Below is a small trained network, with its code and all its weights. Each question gives an input and a target symbol and asks what happens when units are switched off, that is, made to give their printed mean instead of their output.

import numpy as np


def w(rows, s, z=0):
    codes = np.array(rows[::2]) - 128.0
    scale = np.full(codes.shape[1], s)
    scale[-1] = z or s
    return codes * scale


def f(y):
    return np.maximum(y, 0)


def softmax(a):
    e = np.exp(a - a.max(-1, keepdims=True))
    return e / e.sum(-1, keepdims=True)


def log_softmax(a):
    a = a - a.max(-1, keepdims=True)
    return a - np.log(np.exp(a).sum(-1, keepdims=True))


def net(x, mask):
    ids = ['ΔΠαγεζθλμξστω'.index(c) for c in x.split()]
    T = len(ids)
    res = E[ids] + P[:T]
    u = 0
    for l in range(3):
        q, k, v = (res @ M[l].T for M in (Q, K, V))
        z = softmax(np.where(np.tri(T) > 0, q @ k.T / 4**0.5, -1e9)) @ v
        res = res + np.where(mask[u], z, O[l][:, -1]) @ O[l][:, :-1]
        u += 1
        y = f(res @ A[l][:, :-1].T + A[l][:, -1])
        res = res + np.where(mask[u : u + 12], y, B[l][:, -1]) @ B[l][:, :-1]
        u += 12
    return log_softmax(res[-1] @ U[:, :-1].T + U[:, -1])


Q, K, V, O, A, B = {}, {}, {}, {}, {}, {}
E = w([
[152,163,211,138,133],'Δ',
[124,93,175,117,163],'Π',
[165,140,145,145,213],'α',
[119,118,214,124,124],'γ',
[145,88,128,82,132],'ε',
[91,82,228,152,166],'ζ',
[92,13,180,126,119],'θ',
[87,86,166,98,1],'λ',
[244,50,87,69,136],'μ',
[65,208,79,146,40],'ξ',
[122,101,3,51,6],'σ',
[121,204,141,182,101],'τ',
[211,126,78,155,212],'ω',
],0.016)
P = w([
[2,178,182,146,115],'0',
[154,169,162,94,130],'1',
[116,200,125,44,200],'2',
[201,147,145,90,131],'3',
[154,192,115,46,238],'4',
[149,119,133,111,102],'5',
[80,180,115,72,193],'6',
[150,67,39,112,169],'7',
[68,192,119,100,226],'8',
[95,100,124,159,77],'9',
[10,168,109,118,186],'10',
[81,76,70,195,129],'11',
[12,186,98,121,214],'12',
],0.01)
Q[0] = w([
[115,134,118,140,116],'L0H1',
[90,1,152,140,98],'L0H1',
[144,114,103,163,152],'L0H1',
[191,102,121,173,92],'L0H1',
],0.0093)
K[0] = w([
[82,173,107,51,77],'L0H1',
[83,94,89,187,118],'L0H1',
[124,157,16,253,166],'L0H1',
[115,4,31,102,160],'L0H1',
],0.003)
V[0] = w([
[201,88,125,149,101],'L0H1',
[138,131,175,38,115],'L0H1',
[123,165,183,6,166],'L0H1',
[1,72,143,179,124],'L0H1',
],0.0065)
O[0] = w([
[170,162,86,164,92,90],'L0H1',
[53,111,227,107,77,206],'L0H1',
[34,254,100,99,100,255],'L0H1',
[233,213,145,52,140,121],'L0H1',
],0.0068,0.0053)
A[0] = w([
[156,6,141,100,182,179],'L0N1',
[133,154,165,113,101,178],'L0N2',
[100,95,98,85,180,48],'L0N3',
[179,196,59,133,60,67],'L0N4',
[100,99,59,139,161,98],'L0N5',
[100,134,110,41,80,221],'L0N6',
[134,101,100,83,158,83],'L0N7',
[171,192,88,210,161,146],'L0N8',
[116,168,176,102,85,62],'L0N9',
[1,111,145,73,58,111],'L0N10',
[141,173,70,153,123,2],'L0N11',
[139,214,77,126,132,85],'L0N12',
],0.0096,0.0038)
B[0] = w([
[95,126,159,65,101,154],'L0N1',
[107,24,74,65,185,185],'L0N2',
[160,188,121,227,135,143],'L0N3',
[58,143,113,140,89,140],'L0N4',
[130,130,202,180,115,139],'L0N5',
[124,144,132,159,245,206],'L0N6',
[46,164,171,118,97,137],'L0N7',
[93,131,1,41,139,140],'L0N8',
[152,128,54,103,160,185],'L0N9',
[167,148,115,151,173,252],'L0N10',
[173,103,155,142,113,132],'L0N11',
[94,74,159,87,143,148],'L0N12',
],0.0072,0.011)
Q[1] = w([
[93,154,72,168,237],'L1H1',
[109,117,21,168,205],'L1H1',
[3,42,77,28,211],'L1H1',
[89,23,188,155,151],'L1H1',
],0.0048)
K[1] = w([
[134,154,171,246,112],'L1H1',
[137,147,137,146,97],'L1H1',
[128,59,131,195,49],'L1H1',
[81,141,195,174,111],'L1H1',
],0.011)
V[1] = w([
[103,44,160,121,115],'L1H1',
[111,131,230,99,97],'L1H1',
[49,127,139,164,177],'L1H1',
[31,57,190,254,159],'L1H1',
],0.0073)
O[1] = w([
[178,182,92,146,112,130],'L1H1',
[161,133,123,207,131,159],'L1H1',
[212,143,71,83,148,254],'L1H1',
[254,185,136,69,108,159],'L1H1',
],0.0095,0.0052)
A[1] = w([
[167,72,216,187,93,149],'L1N1',
[182,133,164,117,170,52],'L1N2',
[150,35,211,141,70,232],'L1N3',
[159,157,26,156,63,70],'L1N4',
[199,51,59,141,113,152],'L1N5',
[53,122,67,47,43,177],'L1N6',
[119,106,55,130,170,93],'L1N7',
[176,124,45,158,184,114],'L1N8',
[188,254,154,124,100,252],'L1N9',
[90,116,35,93,195,102],'L1N10',
[174,146,140,167,165,1],'L1N11',
[72,194,114,140,151,243],'L1N12',
],0.0083,0.0032)
B[1] = w([
[197,122,152,112,249,132],'L1N1',
[154,125,178,41,84,180],'L1N2',
[237,35,144,76,219,136],'L1N3',
[33,113,178,183,27,136],'L1N4',
[136,64,9,92,151,139],'L1N5',
[139,146,192,234,160,147],'L1N6',
[64,127,172,40,153,181],'L1N7',
[77,161,55,52,79,198],'L1N8',
[99,125,30,203,254,202],'L1N9',
[77,166,243,67,157,254],'L1N10',
[50,81,183,95,9,141],'L1N11',
[120,83,131,200,157,229],'L1N12',
],0.0056,0.0096)
Q[2] = w([
[118,18,214,117,64],'L2H1',
[114,102,106,108,151],'L2H1',
[111,130,90,201,49],'L2H1',
[54,78,104,132,255],'L2H1',
],0.0073)
K[2] = w([
[14,65,131,102,134],'L2H1',
[159,179,164,135,2],'L2H1',
[145,141,198,129,144],'L2H1',
[86,94,60,162,86],'L2H1',
],0.0077)
V[2] = w([
[206,180,194,255,160],'L2H1',
[85,160,49,123,154],'L2H1',
[180,73,49,100,97],'L2H1',
[33,223,6,246,128],'L2H1',
],0.0084)
O[2] = w([
[160,186,176,181,154,2],'L2H1',
[3,122,203,22,110,195],'L2H1',
[111,83,116,145,135,12],'L2H1',
[113,113,178,109,77,2],'L2H1',
],0.015,0.0076)
A[2] = w([
[135,194,167,100,142,110],'L2N1',
[75,135,87,141,101,155],'L2N2',
[231,169,101,145,144,242],'L2N3',
[108,218,150,173,69,189],'L2N4',
[120,109,60,104,82,164],'L2N5',
[158,198,81,102,92,124],'L2N6',
[191,134,58,156,143,60],'L2N7',
[148,248,128,94,127,121],'L2N8',
[86,96,197,110,79,148],'L2N9',
[213,17,86,118,88,162],'L2N10',
[82,120,216,155,194,253],'L2N11',
[178,77,153,87,165,104],'L2N12',
],0.012,0.0052)
B[2] = w([
[98,119,210,166,117,206],'L2N1',
[210,124,159,74,100,157],'L2N2',
[158,147,64,83,99,154],'L2N3',
[157,131,123,123,67,131],'L2N4',
[148,92,170,166,121,155],'L2N5',
[180,150,140,132,105,139],'L2N6',
[2,138,138,169,90,141],'L2N7',
[172,155,188,199,143,211],'L2N8',
[204,194,105,118,93,169],'L2N9',
[83,159,87,198,115,138],'L2N10',
[145,50,87,162,84,254],'L2N11',
[117,186,116,129,70,182],'L2N12',
],0.0092,0.018)
U = w([
[96,36,214,170,118,183],'Δ',
[106,144,176,120,167,132],'Π',
[76,111,178,119,102,77],'α',
[107,140,181,112,166,114],'γ',
[52,127,164,97,144,80],'ε',
[255,205,151,90,163,153],'ζ',
[107,195,99,106,136,69],'θ',
[100,96,121,80,135,110],'λ',
[139,47,60,152,103,253],'μ',
[112,200,190,121,67,70],'ξ',
[137,151,164,89,64,103],'σ',
[167,131,182,144,49,171],'τ',
[173,55,121,85,74,133],'ω',
],0.01,0.0058)

Each question gives the input, a string of symbols that net reads in full, and the target symbol t.
The units are the heads (4 rows each of Q, K, V and O) and the neurons (one row each of A and B). Each row of codes is followed by its name. A weight is (code - 128) times the scale printed after its matrix; where a second scale follows, it is the last column's (O, A, B and U).
mask holds one flag per unit, layer by layer, with each layer's heads first. A switched-off unit (its flag False) gives its mean, the last column of its rows in O or B, instead of its output. The means were averaged over made-up inputs and are rounded, as every weight is.
A unit's drop is (log p(t) with every unit on - log p(t) with that unit switched off) / (log p(t) with every unit on - log p(t) with every unit switched off).
The circuit of an input: a set's keep is (log p(t) with only the set's units on - log p(t) with every unit switched off) / (log p(t) with every unit on - log p(t) with every unit switched off). Starting from the 12 units with the biggest drops (on a tie, the unit counted first), units are removed one at a time, each time the one whose removal leaves the highest keep (on an exact tie, the one counted first), for as long as the keep stays at least 0.8.
circuit, biggest first: the units of the circuit, biggest drop first
unit that matters most: the unit with the biggest drop
top k neurons: the k neurons with the biggest drops, biggest first
k most important neurons of layer l: the k neurons of layer l with the biggest drops, biggest first
input Δ τ λ μ γ Δ ω τ ζ, target τ: circuit, biggest first => [L2H1, L2N9, L2N11]
input σ Π μ ε μ Π Π μ σ ζ θ, target ζ: circuit, biggest first => [L1H1]
input Δ Δ ε σ γ σ, target σ: circuit, biggest first => [L2H1, L2N9, L0N6, L0N4]
input ε ξ Π λ Π ξ γ τ Π ξ, target τ: circuit, biggest first => [L1N6, L2N2, L2N4]
input Π Δ ζ ζ μ τ λ Δ τ ζ λ, target ζ: circuit, biggest first => [L1H1, L0N6, L2N8]
input γ γ Δ ζ Π, target ζ: top 2 neurons => [L2N3, L2N8]
input ω ζ Δ ξ θ, target ξ: circuit, biggest first => [L2H1, L2N9]
input ε Δ γ ζ σ σ Δ, target σ: circuit, biggest first => [L2H1, L2N9, L0N6]
input Δ λ μ, target λ: top 2 neurons => [L0N9, L0N2]
input μ γ μ Δ ε Π Δ ζ σ ζ γ ζ α, target ζ: 2 most important neurons of layer 1 => [L1N10, L1N7]
input Δ μ ω ξ Π Δ λ τ Δ, target τ: circuit, biggest first => [L2H1, L2N9, L2N11]
input α μ Δ ζ, target μ: 3 most important neurons of layer 1 => [L1N10, L1N3, L1N9]
input Δ γ Δ ζ ζ Δ θ γ ζ λ, target λ: 2 most important neurons of layer 0 => [L0N2, L0N6]
input Δ λ λ μ γ, target μ: unit that matters most => L0H1
input λ ω σ, target ω: 2 most important neurons of layer 0 => [L0N6, L0N8]
input Δ Π Δ Δ ζ μ ε, target μ: top 2 neurons => [L0N2, L0N9]
input τ λ α ε ζ ζ Δ, target ζ: 2 most important neurons of layer 2 => [L2N3, L2N8]
input λ σ ε γ, target σ: 2 most important neurons of layer 2 => [L2N9, L2N12]
input Δ Δ τ, target Δ: 2 most important neurons of layer 1 => [L1N10, L1N6]
input Π Δ ω Δ θ λ, target λ: 3 most important neurons of layer 2 => [L2N11, L2N8, L2N1]
input Δ μ Δ α Δ ε Δ Δ γ ζ ε, target ζ: top 3 neurons => [L1N10, L1N7, L0N6]
input Δ ζ ζ Π, target ζ: circuit, biggest first => [L2H1]
input μ τ ζ, target τ: 2 most important neurons of layer 1 => [L1N2, L1N6]
input ε Δ ζ, target Δ: top 4 neurons => [L2N11, L1N10, L2N1, L2N9]
input ε Δ ζ ε Δ ω λ Π Π ω ζ, target ω: 2 most important neurons of layer 1 => [L1N5, L1N8]
input ζ Π γ ζ Δ ζ λ ζ Π γ, target ζ: top 2 neurons => [L1N10, L2N11]
input Δ Δ γ, target Δ: unit that matters most => L2N11
